Here is a tiny trained network, its code and every weight. The questions are about switching its units off for an input and a target symbol, where a switched-off unit gives its printed mean instead of its output.

import numpy as np


def w(rows, s, z=0):
    codes = np.array(rows[::2]) - 128.0
    scale = np.full(codes.shape[1], s)
    scale[-1] = z or s
    return codes * scale


def norm(h):
    return h / np.sqrt((h * h).mean(-1, keepdims=True) + 1e-5)


def f(y):
    return y / 2 * (1 + np.tanh(0.7978845608 * (y + 0.044715 * y**3)))


def softmax(a):
    e = np.exp(a - a.max(-1, keepdims=True))
    return e / e.sum(-1, keepdims=True)


def log_softmax(a):
    a = a - a.max(-1, keepdims=True)
    return a - np.log(np.exp(a).sum(-1, keepdims=True))


def net(x, mask):
    ids = ['γδεζηθλμπστφψω'.index(c) for c in x.split()]
    T = len(ids)
    res = E[ids] + P[:T]
    u = 0
    for l in range(2):
        r = norm(res)
        for j in range(3):
            rows = slice(2 * j, 2 * j + 2)
            q, k, v = (r @ M[l][rows].T for M in (Q, K, V))
            z = softmax(np.where(np.tri(T) > 0, q @ k.T / 2**0.5, -1e9)) @ v
            o = O[l][rows]
            res = res + np.where(mask[u + j], z, o[:, -1]) @ o[:, :-1]
        u += 3
        y = f(norm(res) @ A[l][:, :-1].T + A[l][:, -1])
        res = res + np.where(mask[u : u + 4], y, B[l][:, -1]) @ B[l][:, :-1]
        u += 4
    return log_softmax(norm(res)[-1] @ U[:, :-1].T + U[:, -1])


Q, K, V, O, A, B = {}, {}, {}, {}, {}, {}
E = w([
[193,118,117,134,56,97,165],'γ',
[127,115,97,160,97,150,95],'δ',
[104,170,72,130,145,127,77],'ε',
[110,168,80,150,127,116,108],'ζ',
[173,127,187,94,99,63,139],'η',
[123,155,159,81,88,96,96],'θ',
[118,136,85,154,184,194,104],'λ',
[121,182,143,98,119,187,77],'μ',
[116,144,111,141,158,124,105],'π',
[128,251,193,188,108,144,144],'σ',
[146,87,139,120,117,54,119],'τ',
[93,147,73,174,140,139,105],'φ',
[114,144,74,159,132,146,128],'ψ',
[138,139,87,160,173,149,119],'ω',
],0.023)
P = w([
[253,157,99,102,71,104,70],'0',
[155,164,77,213,33,133,117],'1',
[144,157,74,166,55,152,34],'2',
[98,151,103,198,81,126,144],'3',
[97,121,125,182,62,153,84],'4',
[86,126,113,174,101,140,83],'5',
[91,112,116,166,103,153,89],'6',
[105,62,144,232,140,173,149],'7',
[92,106,144,153,114,163,97],'8',
[94,107,169,145,96,157,90],'9',
[99,91,115,178,119,177,89],'10',
[89,107,87,185,94,167,116],'11',
],0.0078)
Q[0] = w([
[85,123,99,142,163,99,60],'L0H0',
[59,70,255,114,190,163,105],'L0H0',
[135,93,106,59,204,154,134],'L0H1',
[140,105,136,69,192,125,149],'L0H1',
[137,115,137,135,195,101,206],'L0H2',
[108,166,115,189,81,134,148],'L0H2',
],0.0084)
K[0] = w([
[97,155,191,122,135,142,137],'L0H0',
[143,129,62,122,108,93,146],'L0H0',
[110,164,133,138,111,253,91],'L0H1',
[136,175,115,218,90,139,153],'L0H1',
[145,141,55,144,118,56,148],'L0H2',
[90,254,158,134,126,132,82],'L0H2',
],0.0096)
V[0] = w([
[164,175,211,158,40,199,192],'L0H0',
[165,170,188,93,80,254,88],'L0H0',
[110,161,190,70,115,152,184],'L0H1',
[143,216,53,38,81,126,187],'L0H1',
[153,101,196,190,172,31,167],'L0H2',
[135,45,78,248,108,60,28],'L0H2',
],0.0065)
O[0] = w([
[108,127,172,101,13,140,158,153],'L0H0',
[102,68,226,192,91,112,160,204],'L0H0',
[216,131,122,108,107,143,121,3],'L0H1',
[177,148,206,144,146,149,221,94],'L0H1',
[66,221,131,125,2,116,140,6],'L0H2',
[79,102,72,197,108,134,138,235],'L0H2',
],0.0092,0.0044)
A[0] = w([
[18,182,129,253,143,147,121,254],'L0N0',
[64,150,74,115,134,163,123,133],'L0N1',
[175,70,250,39,187,224,127,164],'L0N2',
[8,105,108,126,112,24,202,50],'L0N3',
],0.006,0.0024)
B[0] = w([
[45,201,128,64,104,230,155,253],'L0N0',
[166,2,184,165,119,142,104,144],'L0N1',
[37,123,220,189,163,159,96,174],'L0N2',
[120,78,182,38,101,64,60,176],'L0N3',
],0.0084,0.0076)
Q[1] = w([
[101,160,166,110,167,92,219],'L1H0',
[110,124,105,60,174,86,161],'L1H0',
[92,70,203,133,85,140,89],'L1H1',
[36,85,155,254,86,144,56],'L1H1',
[154,85,147,125,140,137,159],'L1H2',
[66,83,142,137,127,173,90],'L1H2',
],0.0097)
K[1] = w([
[66,108,113,204,137,85,163],'L1H0',
[149,120,163,156,85,165,193],'L1H0',
[127,185,169,155,171,254,131],'L1H1',
[135,210,174,91,205,139,68],'L1H1',
[124,137,113,112,112,123,80],'L1H2',
[124,5,114,58,103,139,144],'L1H2',
],0.0081)
V[1] = w([
[126,124,180,72,132,169,55],'L1H0',
[134,9,143,135,105,80,129],'L1H0',
[134,169,143,170,113,70,150],'L1H1',
[138,167,147,86,144,145,117],'L1H1',
[156,113,116,142,126,171,145],'L1H2',
[133,117,166,114,143,149,38],'L1H2',
],0.015)
O[1] = w([
[96,137,114,195,95,132,255,254],'L1H0',
[52,27,70,188,56,222,54,190],'L1H0',
[158,161,24,79,80,142,68,5],'L1H1',
[170,202,180,137,118,149,161,188],'L1H1',
[240,88,187,7,218,233,156,30],'L1H2',
[114,206,100,208,99,45,238,230],'L1H2',
],0.0069,0.0039)
A[1] = w([
[32,75,124,99,110,145,145,106],'L1N0',
[2,61,20,104,124,42,117,251],'L1N1',
[208,84,13,170,99,66,183,173],'L1N2',
[172,35,192,243,93,26,83,106],'L1N3',
],0.007,0.0027)
B[1] = w([
[244,167,164,80,92,34,143,186],'L1N0',
[31,76,2,89,151,173,189,254],'L1N1',
[85,216,94,219,230,195,132,147],'L1N2',
[49,135,124,66,93,160,165,196],'L1N3',
],0.0084,0.009)
U = w([
[227,139,113,146,85,156,99,253],'γ',
[155,67,174,52,92,236,81,170],'δ',
[130,199,129,95,199,100,138,39],'ε',
[139,183,143,71,182,111,125,57],'ζ',
[163,192,163,112,69,104,105,172],'η',
[142,108,212,200,81,79,167,63],'θ',
[157,146,142,94,189,123,135,86],'λ',
[106,88,240,185,178,122,165,167],'μ',
[145,171,139,102,204,90,146,101],'π',
[139,255,155,114,53,180,174,63],'σ',
[65,94,63,103,111,159,120,173],'τ',
[64,182,90,201,122,110,1,198],'φ',
[161,124,151,59,169,158,129,60],'ψ',
[160,137,130,68,181,153,148,63],'ω',
],0.0075,0.0021)

Each question gives the input, a string of symbols that net reads in full, and the target symbol t.
The units are the heads (2 rows each of Q, K, V and O) and the neurons (one row each of A and B). Each row of codes is followed by its name. A weight is (code - 128) times the scale printed after its matrix; where a second scale follows, it is the last column's (O, A, B and U).
mask holds one flag per unit, layer by layer, with each layer's heads first. A switched-off unit (its flag False) gives its mean, the last column of its rows in O or B, instead of its output. The means were averaged over made-up inputs and are rounded, as every weight is.
A unit's drop is (log p(t) with every unit on - log p(t) with that unit switched off) / (log p(t) with every unit on - log p(t) with every unit switched off).
The circuit of an input: a set's keep is (log p(t) with only the set's units on - log p(t) with every unit switched off) / (log p(t) with every unit on - log p(t) with every unit switched off). Starting from the 12 units with the biggest drops (on a tie, the unit counted first), units are removed one at a time, each time the one whose removal leaves the highest keep (on an exact tie, the one counted first), for as long as the keep stays at least 0.8.
units of the circuit, in order: the units of the circuit, biggest drop first
k most important neurons: the k neurons with the biggest drops, biggest first
top k neurons in layer l: the k neurons of layer l with the biggest drops, biggest first
which heads matter: for each layer, one digit per head in row order, 1 if its drop is at least 0.15 and else 0, layers parted by /
drop when u is switched off: that unit's drop, to one decimal
input γ δ θ π μ ω, target μ: 2 most important neurons	L1N1, L1N3
input θ θ ε, target σ: 2 most important neurons	L0N0, L1N1
input τ μ ε δ π, target μ: units of the circuit, in order	L0H2, L1H1
input ψ μ θ ε, target μ: which heads matter	111 / 000
input μ μ φ, target μ: units of the circuit, in order	L0H2, L0H0
input τ δ τ μ μ θ τ μ ε γ ε, target μ: units of the circuit, in order	L0H0, L1H1
input λ σ λ π ε δ, target σ: top 2 neurons in layer 1	L1N1, L1N0
input μ ε ψ ζ θ, target μ: which heads matter	011 / 000
input γ δ ψ, target δ: top neuron in layer 1	L1N1
input π ε δ μ τ θ ω σ μ λ, target μ: which heads matter	001 / 000
input ω τ μ γ γ θ, target μ: units of the circuit, in order	L0H2, L1H1
input μ σ γ π, target σ: top 2 neurons in layer 0	L0N0, L0N1
input τ η μ ψ ε γ ζ, target μ: top 2 neurons in layer 1	L1N1, L1N3
input μ η λ ε ζ, target μ: top 2 neurons in layer 1	L1N1, L1N0
input γ τ γ μ λ δ γ, target μ: 2 most important neurons	L1N1, L1N2
input τ π φ μ τ μ γ, target μ: top 2 neurons in layer 1	L1N1, L1N2
input μ μ μ μ, target μ: most important neuron	L0N2
input ψ σ θ μ τ γ τ η, target τ: drop when L1H0 is switched off	0.1
input φ π μ ψ, target μ: drop when L0N0 is switched off	-0.1
input μ π μ μ ε μ λ μ θ σ μ ψ, target μ: drop when L1H0 is switched off	-0.1
